Below is a small trained network, with its code and all its weights. Each question gives an input and a class and asks what happens when units are switched off, that is, made to give their printed mean instead of their output.

import numpy as np


def w(rows, s, z=0):
    codes = np.array(rows[::2]) - 128.0
    scale = np.full(codes.shape[1], s)
    scale[-1] = z or s
    return codes * scale


def f(y):
    return np.maximum(y, 0)


def log_softmax(a):
    a = a - a.max(-1, keepdims=True)
    return a - np.log(np.exp(a).sum(-1, keepdims=True))


def net(x, mask):
    res = np.array(x, float).reshape(1, 4) / 4 @ E
    y = f(res @ A[0][:, :-1].T + A[0][:, -1])
    res = res + np.where(mask, y, B[0][:, -1]) @ B[0][:, :-1]
    return log_softmax(res[-1] @ U[:, :-1].T + U[:, -1])


A, B = {}, {}
E = w([
[243,103,140,112,223,167,112,153,116,113,118],'x0',
[106,5,167,221,159,43,144,89,18,117,64],'x1',
[103,160,198,214,105,117,53,230,167,100,114],'x2',
[125,145,232,162,69,128,221,138,65,32,164],'x3',
],0.011)
A[0] = w([
[84,64,50,110,147,94,112,51,93,182,130,254],'neuron 1',
[91,88,97,114,238,18,144,38,131,170,157,229],'neuron 2',
[109,135,110,173,78,90,254,125,18,135,116,252],'neuron 3',
[73,222,131,143,84,160,113,232,185,99,142,250],'neuron 4',
[223,193,96,166,190,166,40,169,196,188,138,249],'neuron 5',
[193,109,125,174,178,160,164,175,127,100,107,212],'neuron 6',
],0.0089,0.0028)
B[0] = w([
[64,202,63,170,126,179,131,109,169,133,91,218],'neuron 1',
[87,108,97,164,73,191,116,175,129,158,55,213],'neuron 2',
[183,105,46,207,112,162,178,104,190,20,151,216],'neuron 3',
[116,137,152,3,14,109,65,112,119,38,173,238],'neuron 4',
[138,101,73,96,130,58,55,199,122,194,126,254],'neuron 5',
[102,87,132,118,155,56,216,141,44,127,114,179],'neuron 6',
],0.012,0.017)
U = w([
[138,55,153,81,203,42,144,112,27,167,112,151],'0',
[99,173,87,143,109,232,130,66,185,142,59,120],'1',
[83,155,164,16,16,61,57,135,157,127,239,134],'2',
[146,129,74,66,228,87,69,153,166,221,124,7],'3',
[209,132,149,129,158,116,167,95,156,57,254,201],'4',
],0.0077,0.0019)

Each question gives the input, the list of numbers given to net, and the class t.
The units are the neurons (one row each of A and B). Each row of codes is followed by its name. A weight is (code - 128) times the scale printed after its matrix; where a second scale follows, it is the last column's (A, B and U).
mask holds one flag per neuron, in row order. A switched-off neuron (its flag False) gives its mean, the last column of its row in B, instead of its output. The means were averaged over made-up inputs and are rounded, as every weight is.
A unit's drop is (log p(t) with every unit on - log p(t) with that unit switched off) / (log p(t) with every unit on - log p(t) with every unit switched off).
The circuit of an input: a set's keep is (log p(t) with only the set's units on - log p(t) with every unit switched off) / (log p(t) with every unit on - log p(t) with every unit switched off). Starting from all 6 units, units are removed one at a time, each time the one whose removal leaves the highest keep (on an exact tie, the one counted first), for as long as the keep stays at least 0.8.
circuit, biggest first: the units of the circuit, biggest drop first
k most important neurons: the k neurons with the biggest drops, biggest first
drop when u is switched off: that unit's drop, to one decimal
input [8,2,0,-2], class 0: circuit, biggest first : [neuron 6]
input [-2,-1,1,5], class 4: 3 most important neurons : [neuron 5; neuron 3; neuron 2]
input [6,6,-1,6], class 4: 2 most important neurons : [neuron 3; neuron 5]
input [-3,-2,-4,-7], class 1: 2 most important neurons : [neuron 1; neuron 2]
input [4,7,1,1], class 1: 4 most important neurons : [neuron 5; neuron 3; neuron 2; neuron 4]
input [7,5,6,-4], class 0: 2 most important neurons : [neuron 6; neuron 1]
input [4,-1,2,-3], class 3: 2 most important neurons : [neuron 4; neuron 5]
input [4,6,1,4], class 4: 2 most important neurons : [neuron 3; neuron 5]
input [0,2,-7,6], class 1: 2 most important neurons : [neuron 4; neuron 2]
input [8,5,-8,7], class 4: 2 most important neurons : [neuron 3; neuron 6]
input [-4,-3,-3,-2], class 1: 2 most important neurons : [neuron 5; neuron 4]
input [-2,0,1,-7], class 3: 3 most important neurons : [neuron 5; neuron 3; neuron 4]
input [4,5,-8,8], class 4: 2 most important neurons : [neuron 3; neuron 6]
input [2,4,0,4], class 4: circuit, biggest first : [neuron 3]
input [-6,-1,-6,-1], class 1: drop when neuron 5 is switched off : 0.0
input [-2,-4,-5,-7], class 3: drop when neuron 3 is switched off : 1.6
input [2,8,2,-7], class 1: drop when neuron 1 is switched off : 0.1
input [0,8,5,1], class 4: drop when neuron 5 is switched off : 0.3
